Each row has a hidden trait or not; one of two labels after the row says which. A new part has a new trait and new labels.
[ -1  18   8   5  36  13   8  -1  -7 -13  18  14   6  -5  17   5  -4 -28
  -9  -4  27  -2  -4  12  10   1 -11   0  -4  14 -14  46   6   3  17  -9
 -15   0 -25 -18   1  -8 -26 -52   1  17  -1   5 -79   6  14 -12  13  17
 -26  -7 -20  -1  14  13  -7  -3  16  15   1  21 -29 -21] : (37)
[  9  25 -21   7  25  31   8  10  -2 -17  18  17   4 -13  13   6  -5 -25
  -8   6  23  11  -5 -10   2 -12  -9 -11  -3  15 -17  31  -1  11   2  -6
 -15  -5 -18   8  13  28 -27 -59  -5  19  -5   9 -64 -13  10 -12  32  29
 -16  -3  -9  -9   0  14   1 -18  17  15 -11  26 -11 -24] : (37)
[-12  -4  11  16  28 -40   8   4   5   9 -17  -1  54  -6  18   0   6 -12
  -2   5  21 -11  -4  21   2  18   8 -13  -2   3 -22  27  -8 -13   0  -7
  -8 -18  -7 -24  -2  -7  -4  12   9   1  -4  21   8   8   3   1 -62 -23
 -16  10  -4   9 -20 -10   9  10 -22   3   1  -5  -8   1] : (38)
[-32   0  -9   4   9  10  13  -3  10  -1   0   2   4 -14  17   4 -22 -10
  -2   4  22 -10  19  18  18  35   7  -1  18   8  -5  38  -3 -24   9  -4
  -5 -16   0  -9  -7  42  -8 -15   3 -20   0  20 -18 -24   2 -14 -42  -4
  -5   5  -4   1   2   8   7 -33 -16 -27  19  -6  18  -7] : (37)
[ 17  23  43   8  11  -7   3 -10   2 -11  24  -5  22  -5   0   6   6   5
 -11  -1  21 -12  23   3   0 -29 -16 -17 -21 -14   5  22  -4 -11  38 -12
   3  17 -33  16   7 -77  -3 -13   3  64  -2  -5  -7  -3  -5   2  19   2
 -14  -8 -17   3  17   0  -8  19   8  87 -22  17 -47 -19] : (38)
[-28 -10 -15  -8  -4  18   5  -5   5   2  -7   3  -8  -7   6   2 -23  -1
   2   2  26  -2  12  12  14  32   8  11  25  10  -1  21   3 -13  -4   1
  -3 -13  17 -10 -10  19  -3 -11   0 -45   3  10 -14 -16   1 -12 -30   0
   2   3   3  -1   2  12   5 -32  -9 -55  25  -8  36  -3] : (37)
[-27   1  11   4  24  -4  11  -8   3   2   0   3  17  -8  22   3 -17 -14
  -5  -2  27 -13  12  31  22  35   1   6  16   8  -7  49   2 -24  17 -10
 -10 -12  -8 -26  -9   4 -11 -21   5 -12   3  15 -23  -3   5 -13 -51  -6
 -19   1 -13   5   9  10   1 -18 -10 -25  31  -1   6  -8] : (37)
[ 12  10  -5  16  43 -27   5  12  -6  -2  -5  10  36  -6  16  -1  16 -23
  -5   4  20   0 -26   8  -9  -1  -1 -12 -13  11 -29  20  -2   9 -10  -6
 -14  -9 -25 -22   7   7 -17 -16   4  19  -5  12 -36  21  15   1 -27  -4
 -21   3  -7   3 -15  -7   3  19   1  13 -12  13 -26  -4] : (38)
[  7  24 -14   5  29  22   7   5  -6 -17  20  15  -6  -9  12   4  -4 -29
  -8   0  21   5  -7  -1   3 -10 -11  -2  -4  17 -13  39   4  10   8  -6
 -16  -2 -22   0   9   0 -27 -57  -2  27  -2   7 -65  -2  13 -12  22  29
 -20  -7 -15  -5  12  14  -5  -9  19  18  -9  27 -19 -23] : (37)
[-19  25  54  10  31  -1  16 -19   8 -12  25  -3  36 -12  29  11 -14 -13
 -16  -2  22 -31  47  30  23   7 -15 -15  -2  -4   5  74  -3 -38  59 -24
  -6   2 -38  -6  -3 -66 -16 -43   7  46   0  11 -38 -28   1 -15 -33   3
 -31  -7 -28   6  34  12  -5 -14  -3  69   0  15 -33 -35] : (38)
[ 20  24 -34  17  19   2   7  22   5 -13  -2  10  33 -16  15   2  10 -12
  -6  15  14  13 -16 -23 -19 -31  -1 -27 -17  10 -28  17 -12  17 -17  -3
 -10 -13 -10  19  21  37 -22 -24  -3  37 -11  16 -38 -15  12   0  20  13
  -3   7   5  -7 -24  -3  10   5   1  42 -26  20 -13 -19] : (38)
[-19   4 -11  -8 -19  36   6  -6   7  -9  11   0 -21  -8   1   7 -16   7
  -1   2  26   0  28  -5  11   7   1   3  13   1  18  24   0 -13  14   0
   1   0   6  18  -2  14  -4 -25  -3 -13   2   3 -13 -39  -7 -13  13  15
   6  -2   0  -6  18  14   1 -30  -1 -12  12   2  28 -12] : (38)
[-25  10 -21   1   1  25  13   3  13  -8   4   6  10 -19  18   7 -26  -6
  -4  10  19  -2  29  -3   9  12   4 -12  17   8  -4  49  -7 -17   8  -7
  -7 -17   1  12   2  49 -13 -38  -1  -5  -2  22 -38 -45   4 -16  -8  12
  -1   5   1  -5   1  14   9 -45 -11  -6   7   5  24 -19] : (37)
